Below are the code and all the weights of a small trained network. Each question names an input and a target symbol and asks about switching units off, where a switched-off unit gives its printed mean instead of its output.

import numpy as np


def w(rows, s, z=0):
    codes = np.array(rows[::2]) - 128.0
    scale = np.full(codes.shape[1], s)
    scale[-1] = z or s
    return codes * scale


def f(y):
    return y / 2 * (1 + np.tanh(0.7978845608 * (y + 0.044715 * y**3)))


def softmax(a):
    e = np.exp(a - a.max(-1, keepdims=True))
    return e / e.sum(-1, keepdims=True)


def log_softmax(a):
    a = a - a.max(-1, keepdims=True)
    return a - np.log(np.exp(a).sum(-1, keepdims=True))


def net(x, mask):
    ids = ['ΔΞΣΦΨαβεηλμπτω'.index(c) for c in x.split()]
    T = len(ids)
    res = E[ids] + P[:T]
    u = 0
    for l in range(3):
        q, k, v = (res @ M[l].T for M in (Q, K, V))
        z = softmax(np.where(np.tri(T) > 0, q @ k.T / 4**0.5, -1e9)) @ v
        res = res + np.where(mask[u], z, O[l][:, -1]) @ O[l][:, :-1]
        u += 1
        y = f(res @ A[l][:, :-1].T + A[l][:, -1])
        res = res + np.where(mask[u : u + 4], y, B[l][:, -1]) @ B[l][:, :-1]
        u += 4
    return log_softmax(res[-1] @ U[:, :-1].T + U[:, -1])


Q, K, V, O, A, B = {}, {}, {}, {}, {}, {}
E = w([
[142,96,136],'Δ',
[139,94,136],'Ξ',
[131,88,135],'Σ',
[136,91,133],'Φ',
[77,54,253],'Ψ',
[98,99,51],'α',
[139,170,98],'β',
[172,142,112],'ε',
[42,216,102],'η',
[17,124,176],'λ',
[118,111,109],'μ',
[204,158,228],'π',
[206,68,85],'τ',
[224,35,210],'ω',
],0.006)
P = w([
[3,115,221],'0',
[74,92,167],'1',
[95,79,161],'2',
[108,100,156],'3',
[123,96,143],'4',
[135,127,129],'5',
[147,139,121],'6',
[157,146,94],'7',
[197,175,90],'8',
[205,188,90],'9',
[234,191,55],'10',
[235,211,60],'11',
[189,194,43],'12',
[181,189,42],'13',
],0.00078)
Q[0] = w([
[130,162,63],'L0H1',
[138,148,77],'L0H1',
[214,93,4],'L0H1',
[107,112,201],'L0H1',
],0.016)
K[0] = w([
[72,97,88],'L0H1',
[104,112,65],'L0H1',
[164,139,6],'L0H1',
[160,147,184],'L0H1',
],0.018)
V[0] = w([
[114,121,111],'L0H1',
[11,212,57],'L0H1',
[166,108,189],'L0H1',
[188,252,186],'L0H1',
],0.0029)
O[0] = w([
[131,136,139,146],'L0H1',
[243,135,95,253],'L0H1',
[62,117,116,76],'L0H1',
[116,3,58,56],'L0H1',
],0.0037,0.00046)
A[0] = w([
[75,62,253,90],'L0N1',
[203,111,125,215],'L0N2',
[177,60,136,253],'L0N3',
[166,221,179,135],'L0N4',
],0.016,0.0015)
B[0] = w([
[126,8,188,210],'L0N1',
[191,152,124,201],'L0N2',
[219,138,92,246],'L0N3',
[141,186,179,167],'L0N4',
],0.018,0.0014)
Q[1] = w([
[221,127,219],'L1H1',
[254,152,156],'L1H1',
[175,149,84],'L1H1',
[128,121,153],'L1H1',
],0.0093)
K[1] = w([
[249,148,174],'L1H1',
[255,211,132],'L1H1',
[137,192,95],'L1H1',
[135,111,144],'L1H1',
],0.0093)
V[1] = w([
[90,140,149],'L1H1',
[202,209,254],'L1H1',
[222,133,146],'L1H1',
[55,87,33],'L1H1',
],0.006)
O[1] = w([
[98,150,99,73],'L1H1',
[87,70,253,175],'L1H1',
[159,85,220,250],'L1H1',
[137,142,9,44],'L1H1',
],0.0061,0.0022)
A[1] = w([
[4,218,114,71],'L1N1',
[86,129,159,70],'L1N2',
[87,175,143,75],'L1N3',
[90,149,151,254],'L1N4',
],0.012,0.0041)
B[1] = w([
[143,100,218,255],'L1N1',
[129,96,179,128],'L1N2',
[162,124,191,151],'L1N3',
[3,210,121,200],'L1N4',
],0.022,0.0053)
Q[2] = w([
[254,187,191],'L2H1',
[205,68,187],'L2H1',
[80,55,114],'L2H1',
[80,93,131],'L2H1',
],0.0077)
K[2] = w([
[216,192,255],'L2H1',
[201,97,232],'L2H1',
[117,77,101],'L2H1',
[61,51,116],'L2H1',
],0.0072)
V[2] = w([
[22,86,20],'L2H1',
[150,51,160],'L2H1',
[4,95,6],'L2H1',
[37,181,41],'L2H1',
],0.0034)
O[2] = w([
[31,127,122,17],'L2H1',
[160,104,150,171],'L2H1',
[3,131,116,3],'L2H1',
[51,156,99,34],'L2H1',
],0.0069,0.0061)
A[2] = w([
[83,57,118,136],'L2N1',
[118,139,12,109],'L2N2',
[188,149,8,251],'L2N3',
[117,253,86,148],'L2N4',
],0.015,0.0028)
B[2] = w([
[107,48,97,175],'L2N1',
[64,146,229,202],'L2N2',
[68,93,1,255],'L2N3',
[224,240,120,205],'L2N4',
],0.017,0.0089)
U = w([
[98,150,252,236],'Δ',
[245,119,143,58],'Ξ',
[125,129,110,95],'Σ',
[21,90,110,131],'Φ',
[125,125,136,33],'Ψ',
[13,221,82,178],'α',
[132,126,122,53],'β',
[217,218,99,64],'ε',
[178,118,34,204],'η',
[107,118,119,102],'λ',
[121,120,114,68],'μ',
[125,41,150,13],'π',
[176,137,119,255],'τ',
[118,126,127,19],'ω',
],0.0047,0.0051)

Each question gives the input, a string of symbols that net reads in full, and the target symbol t.
The units are the heads (4 rows each of Q, K, V and O) and the neurons (one row each of A and B). Each row of codes is followed by its name. A weight is (code - 128) times the scale printed after its matrix; where a second scale follows, it is the last column's (O, A, B and U).
mask holds one flag per unit, layer by layer, with each layer's heads first. A switched-off unit (its flag False) gives its mean, the last column of its rows in O or B, instead of its output. The means were averaged over made-up inputs and are rounded, as every weight is.
A unit's drop is (log p(t) with every unit on - log p(t) with that unit switched off) / (log p(t) with every unit on - log p(t) with every unit switched off).
The circuit of an input: a set's keep is (log p(t) with only the set's units on - log p(t) with every unit switched off) / (log p(t) with every unit on - log p(t) with every unit switched off). Starting from the 12 units with the biggest drops (on a tie, the unit counted first), units are removed one at a time, each time the one whose removal leaves the highest keep (on an exact tie, the one counted first), for as long as the keep stays at least 0.8.
circuit, biggest first: the units of the circuit, biggest drop first
top k neurons: the k neurons with the biggest drops, biggest first
top k neurons in layer l: the k neurons of layer l with the biggest drops, biggest first
drop of u: that unit's drop, to one decimal
input Ξ η Σ μ η Φ α Ψ τ α β η Φ Φ, target η: top 2 neurons in layer 2	L2N2, L2N3
input τ ω λ η η η η ω η η η μ, target α: circuit, biggest first	L1N1, L2H1
input Ψ λ Ξ ε Ψ η η Σ, target η: top 4 neurons	L1N1, L1N4, L0N3, L0N1
input μ τ β, target ε: circuit, biggest first	L2N4, L1N1, L0N1, L2H1
input ω τ Ξ, target Ξ: circuit, biggest first	L1N4, L0N3, L2H1
input α π α τ η η η Δ, target η: top 2 neurons in layer 2	L2N2, L2N3
input α ω Σ, target Ξ: top 3 neurons	L1N4, L0N3, L0N1
input τ η α Φ Φ α η η Σ, target η: top 2 neurons in layer 0	L0N3, L0N2
input Ψ η Ξ, target η: top 4 neurons	L1N1, L1N4, L0N1, L0N3
input Σ Σ η η Φ η η Ξ η η α Ξ, target η: top 2 neurons	L1N4, L1N1
input Σ μ α π τ Φ η Δ π ε Φ η α λ, target Φ: top 4 neurons	L0N1, L2N1, L1N1, L0N3
input λ η τ η η ε, target η: top 3 neurons	L1N1, L0N1, L1N3
input η η Ψ, target π: circuit, biggest first	L0N1, L2N1
input Ψ τ η ω Φ ω ω Φ, target Ξ: top 3 neurons	L0N3, L1N4, L2N3
input Φ α η Δ, target η: top 3 neurons	L1N4, L1N1, L0N3
input μ η η η η τ ε α η π η η π, target Δ: top 4 neurons	L0N4, L2N3, L1N4, L2N4
input τ η α μ ε α η Ψ τ, target η: top 2 neurons	L2N3, L1N1
input β η η λ λ α η η Ψ ω ω Φ, target Ξ: top 2 neurons	L0N3, L0N2
input ε Φ η ω η Φ ω η η η η λ τ, target η: top 2 neurons	L2N3, L0N1
input β η Φ, target η: top 3 neurons	L1N1, L1N4, L0N3
input η η η η α α α Φ η μ, target α: top 3 neurons	L1N1, L2N2, L2N3
input α α ε, target ε: top 3 neurons in layer 0	L0N1, L0N4, L0N2
input η Φ Φ Ψ η ε, target η: top 2 neurons	L1N1, L1N4
input Ψ η η η Φ β η Ψ Φ η α ω, target Ξ: top 3 neurons in layer 0	L0N3, L0N2, L0N1
input η η ε λ, target Φ: top 2 neurons in layer 1	L1N1, L1N3
input β Φ Ψ Σ η η Ψ Ξ τ Ξ η β, target ε: drop of L0N1	0.2
input μ β α α η Δ π Φ Σ Δ Ξ μ α π, target Δ: drop of L1H1	1.5
input α β α Φ η ε Ψ η Ψ Ψ η ω, target Ξ: drop of L1H1	1.6
input Φ Φ τ η τ α Φ η τ α Ψ α α η, target Δ: drop of L0N3	0.5
